Below is a small trained network, with its code and all its weights. Each question gives an input and a class and asks what happens when units are switched off, that is, made to give their printed mean instead of their output.

import numpy as np


def w(rows, s, z=0):
    codes = np.array(rows[::2]) - 128.0
    scale = np.full(codes.shape[1], s)
    scale[-1] = z or s
    return codes * scale


def norm(h):
    return h / np.sqrt((h * h).mean(-1, keepdims=True) + 1e-5)


def f(y):
    return y / 2 * (1 + np.tanh(0.7978845608 * (y + 0.044715 * y**3)))


def log_softmax(a):
    a = a - a.max(-1, keepdims=True)
    return a - np.log(np.exp(a).sum(-1, keepdims=True))


def net(x, mask):
    res = np.array(x, float).reshape(1, 8) / 4 @ E
    u = 0
    for l in range(4):
        y = f(norm(res) @ A[l][:, :-1].T + A[l][:, -1])
        res = res + np.where(mask[u : u + 10], y, B[l][:, -1]) @ B[l][:, :-1]
        u += 10
    return log_softmax(norm(res)[-1] @ U[:, :-1].T + U[:, -1])


A, B = {}, {}
E = w([
[133,127,130],'x0',
[125,128,127],'x1',
[124,125,130],'x2',
[96,75,161],'x3',
[165,154,227],'x4',
[130,132,125],'x5',
[3,240,173],'x6',
[142,148,127],'x7',
],0.0027)
A[0] = w([
[172,67,120,103],'0.n0',
[199,83,65,68],'0.n1',
[133,134,81,172],'0.n2',
[193,105,107,19],'0.n3',
[55,107,12,4],'0.n4',
[196,158,246,193],'0.n5',
[100,108,103,248],'0.n6',
[193,155,253,131],'0.n7',
[97,186,153,34],'0.n8',
[212,78,58,126],'0.n9',
],0.0049,0.0013)
B[0] = w([
[132,119,197,168],'0.n0',
[166,86,204,188],'0.n1',
[155,106,132,149],'0.n2',
[134,95,181,132],'0.n3',
[138,138,30,155],'0.n4',
[66,16,21,249],'0.n5',
[176,163,121,181],'0.n6',
[50,13,1,229],'0.n7',
[153,109,161,135],'0.n8',
[179,72,240,230],'0.n9',
],0.0038,0.0018)
A[1] = w([
[147,144,229,109],'1.n0',
[20,251,64,248],'1.n1',
[125,179,24,217],'1.n2',
[228,204,193,92],'1.n3',
[60,224,139,118],'1.n4',
[82,54,231,115],'1.n5',
[59,65,176,93],'1.n6',
[118,198,51,107],'1.n7',
[190,142,107,51],'1.n8',
[77,97,82,183],'1.n9',
],0.0035,0.0014)
B[1] = w([
[61,93,85,116],'1.n0',
[217,35,190,255],'1.n1',
[217,99,178,177],'1.n2',
[63,78,138,109],'1.n3',
[163,43,160,155],'1.n4',
[32,161,5,155],'1.n5',
[127,181,21,146],'1.n6',
[205,130,178,140],'1.n7',
[67,123,175,109],'1.n8',
[194,114,93,173],'1.n9',
],0.0031,0.0025)
A[2] = w([
[35,72,43,150],'2.n0',
[130,71,190,185],'2.n1',
[62,72,82,78],'2.n2',
[122,66,102,255],'2.n3',
[194,97,188,193],'2.n4',
[90,197,122,67],'2.n5',
[55,222,169,149],'2.n6',
[124,56,253,198],'2.n7',
[182,123,47,69],'2.n8',
[101,58,167,129],'2.n9',
],0.0049,0.0025)
B[2] = w([
[184,240,115,180],'2.n0',
[168,210,98,213],'2.n1',
[185,184,116,144],'2.n2',
[66,206,126,248],'2.n3',
[98,198,49,232],'2.n4',
[164,65,145,92],'2.n5',
[220,18,212,119],'2.n6',
[247,216,98,254],'2.n7',
[4,47,126,136],'2.n8',
[226,224,138,180],'2.n9',
],0.0031,0.0033)
A[3] = w([
[78,87,59,3],'3.n0',
[96,126,242,101],'3.n1',
[154,23,92,183],'3.n2',
[158,3,69,208],'3.n3',
[145,170,90,141],'3.n4',
[85,22,171,19],'3.n5',
[126,139,96,108],'3.n6',
[106,106,154,31],'3.n7',
[146,183,110,125],'3.n8',
[133,175,84,171],'3.n9',
],0.0054,0.0028)
B[3] = w([
[230,45,2,94],'3.n0',
[209,3,75,86],'3.n1',
[44,119,197,195],'3.n2',
[26,111,211,246],'3.n3',
[90,188,116,230],'3.n4',
[149,132,175,65],'3.n5',
[93,144,126,146],'3.n6',
[194,110,110,60],'3.n7',
[126,236,123,208],'3.n8',
[62,190,129,254],'3.n9',
],0.0032,0.0022)
U = w([
[129,143,99,253],'0',
[225,28,254,158],'1',
[117,177,96,126],'2',
[101,193,107,61],'3',
[123,165,86,80],'4',
[10,95,89,69],'5',
[149,155,89,34],'6',
],0.0079,0.0043)

Each question gives the input, the list of numbers given to net, and the class t.
The units are the neurons (one row each of A and B). Each row of codes is followed by its name. A weight is (code - 128) times the scale printed after its matrix; where a second scale follows, it is the last column's (A, B and U).
mask holds one flag per neuron, layer by layer. A switched-off neuron (its flag False) gives its mean, the last column of its row in B, instead of its output. The means were averaged over made-up inputs and are rounded, as every weight is.
A unit's drop is (log p(t) with every unit on - log p(t) with that unit switched off) / (log p(t) with every unit on - log p(t) with every unit switched off).
The circuit of an input: a set's keep is (log p(t) with only the set's units on - log p(t) with every unit switched off) / (log p(t) with every unit on - log p(t) with every unit switched off). Starting from the 12 units with the biggest drops (on a tie, the unit counted first), units are removed one at a time, each time the one whose removal leaves the highest keep (on an exact tie, the one counted first), for as long as the keep stays at least 0.8.
circuit, biggest first: the units of the circuit, biggest drop first
most important unit: the unit with the biggest drop
top k neurons: the k neurons with the biggest drops, biggest first
k most important neurons of layer l: the k neurons of layer l with the biggest drops, biggest first
drop when u is switched off: that unit's drop, to one decimal
input [-6,-4,-6,-5,-6,-1,-7,5], class 1: most important unit -> 0.n9
input [2,-1,-1,3,7,-5,-6,-1], class 5: top 3 neurons -> (0.n7 0.n5 1.n1)
input [2,-3,4,5,8,6,-4,-3], class 5: circuit, biggest first -> (0.n7 0.n5 3.n3)
input [8,4,-1,-2,7,0,1,4], class 5: circuit, biggest first -> (0.n5 0.n7)
input [-2,6,7,7,2,3,8,2], class 1: top 3 neurons -> (2.n6 3.n1 2.n4)
input [-3,-4,3,5,8,1,-4,-6], class 5: circuit, biggest first -> (0.n7 0.n5 3.n3)
input [-6,-1,-2,-5,-4,1,-6,-5], class 1: top 3 neurons -> (0.n9 0.n1 2.n0)
input [-6,1,-6,-3,-8,3,-1,-7], class 5: top 2 neurons -> (2.n7 2.n8)
input [-6,-2,8,7,-3,-5,8,0], class 1: 2 most important neurons of layer 2 -> (2.n6 2.n4)
input [7,4,2,1,-6,-6,7,1], class 1: 4 most important neurons of layer 0 -> (0.n7 0.n5 0.n9 0.n1)
input [4,-2,-7,-5,-1,-8,-8,7], class 1: 2 most important neurons of layer 2 -> (2.n0 2.n2)
input [7,4,4,-2,0,-1,7,5], class 1: drop when 2.n3 is switched off -> 0.1
input [5,7,-1,-7,-4,-6,8,0], class 1: drop when 3.n8 is switched off -> 0.0
input [-1,2,0,3,6,3,1,-2], class 5: drop when 2.n3 is switched off -> -0.1
input [-7,0,-4,-4,0,-2,8,7], class 1: most important unit -> 2.n6
input [0,-1,8,3,-2,-4,8,-3], class 1: drop when 2.n6 is switched off -> 0.7
